Below is a small trained network, with its code and all its weights. Each question gives an input and a class and asks what happens when units are switched off, that is, made to give their printed mean instead of their output.

import numpy as np


def w(rows, s, z=0):
    codes = np.array(rows[::2]) - 128.0
    scale = np.full(codes.shape[1], s)
    scale[-1] = z or s
    return codes * scale


def f(y):
    return np.maximum(y, 0)


def log_softmax(a):
    a = a - a.max(-1, keepdims=True)
    return a - np.log(np.exp(a).sum(-1, keepdims=True))


def net(x, mask):
    res = np.array(x, float).reshape(1, 6) / 4 @ E
    y = f(res @ A[0][:, :-1].T + A[0][:, -1])
    res = res + np.where(mask, y, B[0][:, -1]) @ B[0][:, :-1]
    return log_softmax(res[-1] @ U[:, :-1].T + U[:, -1])


A, B = {}, {}
E = w([
[70,61,238],'x0',
[128,231,250],'x1',
[126,127,130],'x2',
[1,168,78],'x3',
[130,128,126],'x4',
[131,131,125],'x5',
],0.0066)
A[0] = w([
[167,73,58,119],'n0',
[161,75,85,114],'n1',
[120,87,57,54],'n2',
[154,204,199,38],'n3',
[135,197,153,99],'n4',
[193,75,149,123],'n5',
[71,130,125,157],'n6',
[147,107,157,116],'n7',
[225,121,193,111],'n8',
[180,85,145,54],'n9',
[147,195,129,123],'n10',
[80,83,214,122],'n11',
[136,41,51,112],'n12',
[148,200,198,2],'n13',
[161,203,89,185],'n14',
[60,156,90,86],'n15',
[152,15,99,63],'n16',
[58,96,219,138],'n17',
[60,162,101,80],'n18',
[59,125,133,140],'n19',
[173,197,207,102],'n20',
[86,144,114,36],'n21',
[169,103,172,108],'n22',
[148,185,203,40],'n23',
[190,127,167,110],'n24',
[166,215,66,191],'n25',
[12,166,122,83],'n26',
[107,46,61,21],'n27',
[137,235,137,126],'n28',
[149,204,127,130],'n29',
[183,78,162,93],'n30',
],0.011,0.0045)
B[0] = w([
[67,129,152,229],'n0',
[44,148,174,202],'n1',
[79,139,178,191],'n2',
[62,150,106,211],'n3',
[41,149,119,184],'n4',
[137,176,73,217],'n5',
[191,167,115,190],'n6',
[127,125,90,167],'n7',
[128,150,66,253],'n8',
[117,164,53,173],'n9',
[88,112,128,179],'n10',
[124,37,73,235],'n11',
[75,172,171,245],'n12',
[61,165,141,195],'n13',
[123,28,111,223],'n14',
[169,159,99,188],'n15',
[49,195,131,213],'n16',
[132,64,79,254],'n17',
[157,151,69,184],'n18',
[179,133,61,193],'n19',
[51,114,97,244],'n20',
[171,179,60,143],'n21',
[167,144,96,192],'n22',
[88,155,130,206],'n23',
[150,172,83,203],'n24',
[147,1,86,247],'n25',
[162,180,63,221],'n26',
[75,169,142,198],'n27',
[78,118,162,211],'n28',
[77,94,160,188],'n29',
[168,172,43,200],'n30',
],0.0061,0.0056)
U = w([
[65,182,158,14],'0',
[168,119,113,254],'1',
[163,116,108,213],'2',
[215,201,41,27],'3',
[154,110,126,206],'4',
[149,9,104,49],'5',
[232,153,220,90],'6',
],0.012,0.0078)

Each question gives the input, the list of numbers given to net, and the class t.
The units are the neurons (one row each of A and B). Each row of codes is followed by its name. A weight is (code - 128) times the scale printed after its matrix; where a second scale follows, it is the last column's (A, B and U).
mask holds one flag per neuron, in row order. A switched-off neuron (its flag False) gives its mean, the last column of its row in B, instead of its output. The means were averaged over made-up inputs and are rounded, as every weight is.
A unit's drop is (log p(t) with every unit on - log p(t) with that unit switched off) / (log p(t) with every unit on - log p(t) with every unit switched off).
The circuit of an input: a set's keep is (log p(t) with only the set's units on - log p(t) with every unit switched off) / (log p(t) with every unit on - log p(t) with every unit switched off). Starting from the 12 units with the biggest drops (on a tie, the unit counted first), units are removed one at a time, each time the one whose removal leaves the highest keep (on an exact tie, the one counted first), for as long as the keep stays at least 0.8.
units of the circuit, in order: the units of the circuit, biggest drop first
unit that matters most: the unit with the biggest drop
k most important neurons: the k neurons with the biggest drops, biggest first
drop when u is switched off: that unit's drop, to one decimal
input [-8,-8,5,5,-5,2], class 0: units of the circuit, in order => n12, n2
input [1,0,-4,6,2,5], class 3: unit that matters most => n26
input [5,-6,0,-4,2,-1], class 0: units of the circuit, in order => n16, n12, n25
input [5,3,-3,3,4,1], class 5: units of the circuit, in order => n11, n17
input [-8,2,2,5,-4,4], class 5: units of the circuit, in order => n25, n14
input [-2,7,-1,8,-7,-4], class 3: 2 most important neurons => n26, n18
input [-6,4,-3,1,0,1], class 5: 2 most important neurons => n25, n14
input [1,8,0,-5,-2,-8], class 0: units of the circuit, in order => n13, n3
input [-8,5,5,8,-6,8], class 2: 4 most important neurons => n25, n14, n28, n29
input [5,-7,7,8,8,-3], class 3: 2 most important neurons => n26, n19
input [4,4,-4,5,-6,7], class 2: drop when n11 is switched off => 0.1
input [-2,2,-3,7,1,-5], class 3: drop when n19 is switched off => 0.1
input [-1,4,2,-8,2,0], class 3: drop when n8 is switched off => 0.2
input [6,5,7,6,3,-3], class 1: drop when n17 is switched off => 0.1
input [5,-7,-7,-5,1,-5], class 0: unit that matters most => n16
